Here is a tiny trained network, its code and every weight. The questions are about switching its units off for an input and a target symbol, where a switched-off unit gives its printed mean instead of its output.

import numpy as np


def w(rows, s, z=0):
    codes = np.array(rows[::2]) - 128.0
    scale = np.full(codes.shape[1], s)
    scale[-1] = z or s
    return codes * scale


def norm(h):
    return h / np.sqrt((h * h).mean(-1, keepdims=True) + 1e-5)


def f(y):
    return y / 2 * (1 + np.tanh(0.7978845608 * (y + 0.044715 * y**3)))


def softmax(a):
    e = np.exp(a - a.max(-1, keepdims=True))
    return e / e.sum(-1, keepdims=True)


def log_softmax(a):
    a = a - a.max(-1, keepdims=True)
    return a - np.log(np.exp(a).sum(-1, keepdims=True))


def net(x, mask):
    ids = ['ΔΘΠβεζμξφψ'.index(c) for c in x.split()]
    T = len(ids)
    res = E[ids] + P[:T]
    u = 0
    for l in range(2):
        q, k, v = (norm(res) @ M[l].T for M in (Q, K, V))
        z = softmax(np.where(np.tri(T) > 0, q @ k.T / 3**0.5, -1e9)) @ v
        res = res + np.where(mask[u], z, O[l][:, -1]) @ O[l][:, :-1]
        u += 1
        y = f(norm(res) @ A[l][:, :-1].T + A[l][:, -1])
        res = res + np.where(mask[u : u + 4], y, B[l][:, -1]) @ B[l][:, :-1]
        u += 4
    return log_softmax(norm(res)[-1] @ U[:, :-1].T + U[:, -1])


Q, K, V, O, A, B = {}, {}, {}, {}, {}, {}
E = w([
[153,128,131],'Δ',
[117,112,153],'Θ',
[7,150,171],'Π',
[125,28,169],'β',
[53,56,127],'ε',
[131,182,120],'ζ',
[130,63,138],'μ',
[112,151,157],'ξ',
[139,72,104],'φ',
[138,79,87],'ψ',
],0.022)
P = w([
[85,124,89],'0',
[134,5,151],'1',
[102,144,111],'2',
[118,55,181],'3',
[101,152,102],'4',
[154,60,189],'5',
[103,155,95],'6',
[138,80,65],'7',
[101,156,91],'8',
[132,86,57],'9',
],0.011)
Q[0] = w([
[188,216,10],'0.h1',
[226,207,203],'0.h1',
[238,33,255],'0.h1',
],0.0086)
K[0] = w([
[140,205,15],'0.h1',
[146,94,9],'0.h1',
[179,49,154],'0.h1',
],0.011)
V[0] = w([
[126,49,181],'0.h1',
[69,152,177],'0.h1',
[101,254,128],'0.h1',
],0.0075)
O[0] = w([
[107,99,198,251],'0.h1',
[170,64,29,181],'0.h1',
[99,81,250,6],'0.h1',
],0.011,0.0029)
A[0] = w([
[249,71,133,185],'0.n1',
[118,98,133,227],'0.n2',
[229,141,125,251],'0.n3',
[152,109,90,84],'0.n4',
],0.018,0.0027)
B[0] = w([
[88,160,157,254],'0.n1',
[94,151,102,213],'0.n2',
[52,145,137,176],'0.n3',
[111,179,251,180],'0.n4',
],0.012,0.0066)
Q[1] = w([
[112,197,99],'1.h1',
[156,204,97],'1.h1',
[251,107,200],'1.h1',
],0.012)
K[1] = w([
[97,201,68],'1.h1',
[126,73,46],'1.h1',
[126,21,254],'1.h1',
],0.011)
V[1] = w([
[7,165,127],'1.h1',
[52,42,109],'1.h1',
[115,105,191],'1.h1',
],0.013)
O[1] = w([
[63,105,76,250],'1.h1',
[45,12,205,156],'1.h1',
[163,79,95,126],'1.h1',
],0.011,0.016)
A[1] = w([
[147,94,140,70],'1.n1',
[130,218,157,252],'1.n2',
[176,20,244,197],'1.n3',
[149,91,151,102],'1.n4',
],0.011,0.0027)
B[1] = w([
[226,185,144,58],'1.n1',
[183,15,88,222],'1.n2',
[211,45,120,253],'1.n3',
[254,128,156,73],'1.n4',
],0.0064,0.0014)
U = w([
[44,246,228,161],'Δ',
[94,157,149,47],'Θ',
[178,93,128,253],'Π',
[139,45,136,147],'β',
[148,36,46,166],'ε',
[105,232,15,82],'ζ',
[120,131,90,52],'μ',
[147,95,128,107],'ξ',
[104,116,164,72],'φ',
[149,99,126,163],'ψ',
],0.012,0.0038)

Each question gives the input, a string of symbols that net reads in full, and the target symbol t.
The units are the heads (3 rows each of Q, K, V and O) and the neurons (one row each of A and B). Each row of codes is followed by its name. A weight is (code - 128) times the scale printed after its matrix; where a second scale follows, it is the last column's (O, A, B and U).
mask holds one flag per unit, layer by layer, with each layer's heads first. A switched-off unit (its flag False) gives its mean, the last column of its rows in O or B, instead of its output. The means were averaged over made-up inputs and are rounded, as every weight is.
A unit's drop is (log p(t) with every unit on - log p(t) with that unit switched off) / (log p(t) with every unit on - log p(t) with every unit switched off).
The circuit of an input: a set's keep is (log p(t) with only the set's units on - log p(t) with every unit switched off) / (log p(t) with every unit on - log p(t) with every unit switched off). Starting from all 10 units, units are removed one at a time, each time the one whose removal leaves the highest keep (on an exact tie, the one counted first), for as long as the keep stays at least 0.8.
circuit, biggest first: the units of the circuit, biggest drop first
most important unit: the unit with the biggest drop
k most important neurons: the k neurons with the biggest drops, biggest first
top k neurons in layer l: the k neurons of layer l with the biggest drops, biggest first
drop of u: that unit's drop, to one decimal
input Δ ξ Θ Δ μ, target ζ: circuit, biggest first : [0.h1, 1.h1, 0.n1]
input Δ Δ ζ β μ, target ζ: most important unit : 1.h1
input Δ ε Δ, target ζ: circuit, biggest first : [0.h1, 1.h1, 0.n1]
input Δ Δ Π ψ, target Δ: circuit, biggest first : [0.n4, 0.h1, 0.n1]
input Δ ε ψ Δ ε μ ζ β Δ, target ζ: circuit, biggest first : [0.n4, 1.h1, 0.h1, 0.n1]
input Δ ε ε μ φ ψ μ ε ξ, target ζ: circuit, biggest first : [0.n4, 1.h1, 0.n1, 0.n3]
input φ ξ Δ ζ μ ζ, target ζ: circuit, biggest first : [0.n4, 1.h1]
input Δ φ Θ β ζ Π ξ ε Θ, target ζ: 3 most important neurons : [0.n2, 0.n1, 0.n3]
input Δ Δ Π ξ φ Δ ψ ε ζ φ, target ζ: 4 most important neurons : [0.n1, 0.n2, 0.n3, 0.n4]
input ζ Π Π Δ φ ψ, target Δ: 3 most important neurons : [0.n1, 0.n4, 0.n3]
input Δ β Π, target ζ: top 2 neurons in layer 0 : [0.n2, 0.n1]
input Δ Δ Π ξ ξ φ Θ Θ, target Δ: 4 most important neurons : [0.n4, 0.n1, 0.n2, 1.n3]
input ψ ε φ, target Δ: top 3 neurons in layer 0 : [0.n4, 0.n1, 0.n3]
input Δ Θ ψ ξ ζ ζ ε ζ ψ, target ζ: circuit, biggest first : [1.h1]
input ψ β μ Δ μ, target Δ: 2 most important neurons : [0.n4, 0.n1]
input Δ ξ φ Θ ξ, target ζ: 2 most important neurons : [0.n4, 0.n1]
input Δ Δ ψ ψ ε, target ζ: top 3 neurons in layer 0 : [0.n4, 0.n2, 0.n1]
input ε ζ Δ ζ, target ζ: 3 most important neurons : [0.n4, 0.n1, 0.n2]
input Θ Π Π Δ, target Δ: top 2 neurons in layer 0 : [0.n1, 0.n3]
input Δ ζ φ Δ ζ ε Θ, target ζ: most important unit : 0.n4
input Δ ψ Δ φ ξ μ, target Δ: 2 most important neurons : [0.n1, 0.n4]
input Δ μ β, target ζ: top 2 neurons in layer 0 : [0.n2, 0.n1]
input Δ ψ μ Δ φ, target ζ: drop of 0.n4 : 1.0
input Δ Θ Π ξ Π, target ζ: drop of 0.n4 : 0.1
input Δ Δ β, target ζ: drop of 0.h1 : 0.9
input Δ ζ ψ Δ Δ Θ ψ, target ζ: drop of 0.n4 : 1.0
input ψ ξ β ξ ζ μ φ, target Δ: most important unit : 0.n1
